Here is a tiny trained network, its code and every weight. The questions are about switching its units off for an input and a target symbol, where a switched-off unit gives its printed mean instead of its output.

import numpy as np


def w(rows, s, z=0):
    codes = np.array(rows[::2]) - 128.0
    scale = np.full(codes.shape[1], s)
    scale[-1] = z or s
    return codes * scale


def f(y):
    return np.maximum(y, 0)


def softmax(a):
    e = np.exp(a - a.max(-1, keepdims=True))
    return e / e.sum(-1, keepdims=True)


def log_softmax(a):
    a = a - a.max(-1, keepdims=True)
    return a - np.log(np.exp(a).sum(-1, keepdims=True))


def net(x, mask):
    ids = ['γεζθλμξτ'.index(c) for c in x.split()]
    T = len(ids)
    res = E[ids] + P[:T]
    u = 0
    for l in range(2):
        q, k, v = (res @ M[l].T for M in (Q, K, V))
        z = softmax(np.where(np.tri(T) > 0, q @ k.T / 3**0.5, -1e9)) @ v
        res = res + np.where(mask[u], z, O[l][:, -1]) @ O[l][:, :-1]
        u += 1
        y = f(res @ A[l][:, :-1].T + A[l][:, -1])
        res = res + np.where(mask[u : u + 4], y, B[l][:, -1]) @ B[l][:, :-1]
        u += 4
    return log_softmax(res[-1] @ U[:, :-1].T + U[:, -1])


Q, K, V, O, A, B = {}, {}, {}, {}, {}, {}
E = w([
[80,107,127,118,197,14,24,81,160,151,78],'γ',
[155,118,127,227,31,39,162,73,192,142,104],'ε',
[106,103,162,214,78,166,82,120,48,61,57],'ζ',
[20,117,217,75,145,147,195,101,116,158,121],'θ',
[121,130,223,62,46,98,102,73,177,81,69],'λ',
[133,182,82,122,67,26,94,101,16,188,140],'μ',
[203,116,10,42,88,195,193,90,126,119,82],'ξ',
[91,57,96,121,131,125,108,220,159,86,210],'τ',
],0.011)
P = w([
[172,40,217,175,202,135,165,209,111,227,35],'0',
[69,53,179,126,72,117,151,32,86,40,141],'1',
[76,107,146,109,109,93,158,103,92,55,135],'2',
[78,97,124,93,86,91,151,129,108,78,136],'3',
[66,111,107,87,77,103,125,149,115,84,117],'4',
[53,127,91,87,69,110,112,160,133,81,119],'5',
[46,128,73,86,47,112,85,175,144,92,119],'6',
[46,128,80,84,21,121,54,173,164,95,114],'7',
[9,130,89,110,3,81,44,189,145,120,136],'8',
],0.0057)
Q[0] = w([
[225,189,170,169,252,154,156,114,135,112,109],'0.h0',
[2,9,109,132,56,66,157,112,161,84,52],'0.h0',
[19,78,117,108,18,52,125,100,64,122,109],'0.h0',
],0.0062)
K[0] = w([
[91,111,203,162,147,64,110,103,88,83,203],'0.h0',
[195,185,10,56,105,182,126,125,121,130,116],'0.h0',
[145,130,1,63,107,230,104,151,192,159,103],'0.h0',
],0.0062)
V[0] = w([
[98,86,212,245,155,52,93,191,184,177,158],'0.h0',
[125,71,189,94,237,232,150,136,197,172,32],'0.h0',
[3,114,129,91,150,158,133,164,169,40,251],'0.h0',
],0.0066)
O[0] = w([
[120,92,56,146,76,38,248,140,88,94,72,2],'0.h0',
[149,126,98,2,131,120,129,235,145,183,26,102],'0.h0',
[28,89,35,112,59,158,107,16,145,169,114,120],'0.h0',
],0.0078,0.0042)
A[0] = w([
[101,80,146,204,132,34,78,52,229,34,112,83],'0.n0',
[248,101,75,170,121,182,225,20,188,101,117,148],'0.n1',
[69,90,37,101,238,88,200,218,86,121,134,3],'0.n2',
[201,22,49,238,157,3,135,150,97,41,37,103],'0.n3',
],0.0044,0.0015)
B[0] = w([
[87,201,108,40,94,111,181,119,151,64,165,253],'0.n0',
[139,127,199,115,179,186,201,57,252,77,137,151],'0.n1',
[181,96,76,101,188,179,114,167,153,180,133,185],'0.n2',
[144,173,62,210,255,200,63,61,149,102,121,243],'0.n3',
],0.0071,0.0039)
Q[1] = w([
[76,49,43,143,114,29,243,141,138,104,104],'1.h0',
[87,13,118,110,172,208,76,207,196,2,245],'1.h0',
[95,127,47,170,42,65,137,87,17,57,148],'1.h0',
],0.009)
K[1] = w([
[27,125,154,148,106,61,138,63,63,142,204],'1.h0',
[46,107,6,134,34,143,136,56,149,169,2],'1.h0',
[20,131,188,181,92,143,40,90,153,102,205],'1.h0',
],0.0084)
V[1] = w([
[131,90,99,203,143,211,131,200,100,100,181],'1.h0',
[128,181,108,145,154,54,93,171,7,255,116],'1.h0',
[130,166,169,195,137,153,146,71,72,79,76],'1.h0',
],0.0073)
O[1] = w([
[63,1,117,132,78,83,123,90,93,139,141,167],'1.h0',
[40,192,125,135,110,113,181,144,55,107,241,1],'1.h0',
[82,159,31,68,83,208,125,168,109,214,40,100],'1.h0',
],0.0079,0.0034)
A[1] = w([
[91,125,155,128,104,108,142,61,142,113,118,68],'1.n0',
[187,87,136,173,133,142,85,137,182,181,62,87],'1.n1',
[111,87,76,64,81,132,125,182,112,194,68,4],'1.n2',
[128,101,152,102,115,143,254,124,109,147,105,33],'1.n3',
],0.0087,0.003)
B[1] = w([
[134,94,88,129,161,63,165,148,90,74,110,190],'1.n0',
[175,168,164,117,93,118,174,108,50,146,240,254],'1.n1',
[150,124,187,238,139,111,162,163,162,110,91,203],'1.n2',
[53,114,126,116,79,169,124,54,210,254,158,147],'1.n3',
],0.0089,0.0067)
U = w([
[147,175,48,121,232,162,43,109,198,156,90,144],'γ',
[172,196,145,239,162,92,210,86,202,108,188,3],'ε',
[146,117,154,222,127,166,117,150,145,116,71,93],'ζ',
[60,109,110,67,97,152,132,125,190,210,108,204],'θ',
[194,147,162,37,88,52,160,254,131,59,78,203],'λ',
[86,168,81,72,67,126,170,141,60,109,174,132],'μ',
[179,97,128,85,135,169,86,84,120,198,163,46],'ξ',
[136,22,116,122,143,83,117,73,125,104,144,170],'τ',
],0.0053,0.005)

Each question gives the input, a string of symbols that net reads in full, and the target symbol t.
The units are the heads (3 rows each of Q, K, V and O) and the neurons (one row each of A and B). Each row of codes is followed by its name. A weight is (code - 128) times the scale printed after its matrix; where a second scale follows, it is the last column's (O, A, B and U).
mask holds one flag per unit, layer by layer, with each layer's heads first. A switched-off unit (its flag False) gives its mean, the last column of its rows in O or B, instead of its output. The means were averaged over made-up inputs and are rounded, as every weight is.
A unit's drop is (log p(t) with every unit on - log p(t) with that unit switched off) / (log p(t) with every unit on - log p(t) with every unit switched off).
The circuit of an input: a set's keep is (log p(t) with only the set's units on - log p(t) with every unit switched off) / (log p(t) with every unit on - log p(t) with every unit switched off). Starting from all 10 units, units are removed one at a time, each time the one whose removal leaves the highest keep (on an exact tie, the one counted first), for as long as the keep stays at least 0.8.
units of the circuit, in order: the units of the circuit, biggest drop first
most important unit: the unit with the biggest drop
top k neurons: the k neurons with the biggest drops, biggest first
input γ τ ξ, target μ: units of the circuit, in order	[0.h0; 1.h0; 0.n3]
input μ θ τ ξ μ μ ε γ γ, target ξ: units of the circuit, in order	[0.h0; 1.n1; 1.h0]
input θ ξ θ μ μ μ, target ε: units of the circuit, in order	[1.h0; 0.h0]
input θ μ τ μ, target τ: units of the circuit, in order	[1.h0; 0.h0]
input θ γ γ θ ξ τ, target ε: units of the circuit, in order	[1.h0; 0.h0]
input ξ μ μ λ, target λ: units of the circuit, in order	[0.h0]
input ε μ ζ ζ, target ζ: units of the circuit, in order	[1.n2; 1.h0; 0.h0]
input γ λ τ ε ζ μ ξ τ, target μ: units of the circuit, in order	[1.h0; 0.h0; 0.n3]
input ε μ μ, target μ: units of the circuit, in order	[1.h0; 0.h0]
input ζ θ μ ξ ζ τ ζ γ, target θ: units of the circuit, in order	[1.h0; 0.h0; 0.n3]
input τ τ γ, target γ: top 3 neurons	[0.n3; 0.n0; 0.n2]
input μ ζ λ γ μ, target ζ: top 2 neurons	[1.n2; 0.n3]
input μ τ μ γ ξ, target ξ: top 2 neurons	[1.n1; 0.n1]
input μ θ θ, target θ: most important unit	1.n3
input γ τ γ ξ θ μ τ λ γ, target μ: top 3 neurons	[0.n3; 0.n0; 0.n2]
input τ τ θ θ θ ξ λ λ, target τ: top 2 neurons	[0.n2; 1.n0]
input γ ξ τ ζ, target μ: top 2 neurons	[0.n3; 1.n2]
input τ ε ξ θ, target τ: top 3 neurons	[0.n2; 1.n0; 0.n3]
input ε ζ μ ζ θ θ ξ τ θ, target ζ: top 3 neurons	[1.n2; 0.n3; 0.n1]
input τ ξ τ τ τ ε, target τ: most important unit	1.h0
